Each row is followed by roughly how far along a hidden order it lies, from 0 to 30. A new part has a new order.
[-22, 5, 8, -9, 18, -2, 10, 10, 5, 12, -5, -7, -4, 1, 8, 2, -1, -1, 4, 3, 0, -26, 8, -12, -1] : 3
[38, 0, -11, 11, -39, -8, -2, 9, -7, -9, -3, 13, 3, 2, -10, 1, -14, -9, 0, 16, -4, 33, 0, -8, -2] : 23
[27, -1, -11, 23, -26, -12, 2, 6, -3, -6, 6, 4, -1, -3, -5, 1, 10, -3, -3, -1, 3, 0, -4, 10, 4] : 30
[-32, -1, 15, -25, 19, 19, -4, -7, 4, 9, -4, -5, -1, 7, 3, -4, -8, 3, 1, -3, -3, -1, 0, -2, -1] : 0
[37, 2, -5, 21, -27, -12, 8, 9, -3, -4, 4, -8, -10, -2, 2, 0, 4, -6, -6, -4, 2, -14, 3, 22, 5] : 27
[-32, -3, 14, -25, 21, 20, -7, -10, 1, 7, -2, 2, 6, 5, -2, -3, -6, 5, -2, -1, -2, 20, -1, -9, 0] : 2
[-22, -2, 14, -21, 17, 22, -2, -4, 2, 7, -7, 0, -1, 7, 0, -4, -13, 1, -4, 0, -5, 2, 0, -4, -1] : 0
[-30, 4, 12, -20, 36, 5, 7, 4, 7, 11, -6, -12, -5, 1, 7, 1, -5, 0, 0, -2, -1, -27, 5, -11, -1] : 1
[-40, -4, -5, -10, -9, 3, -10, -7, -4, -4, -1, 14, 12, 0, -4, 1, -6, 5, -4, 6, -3, 34, -1, -16, -2] : 11
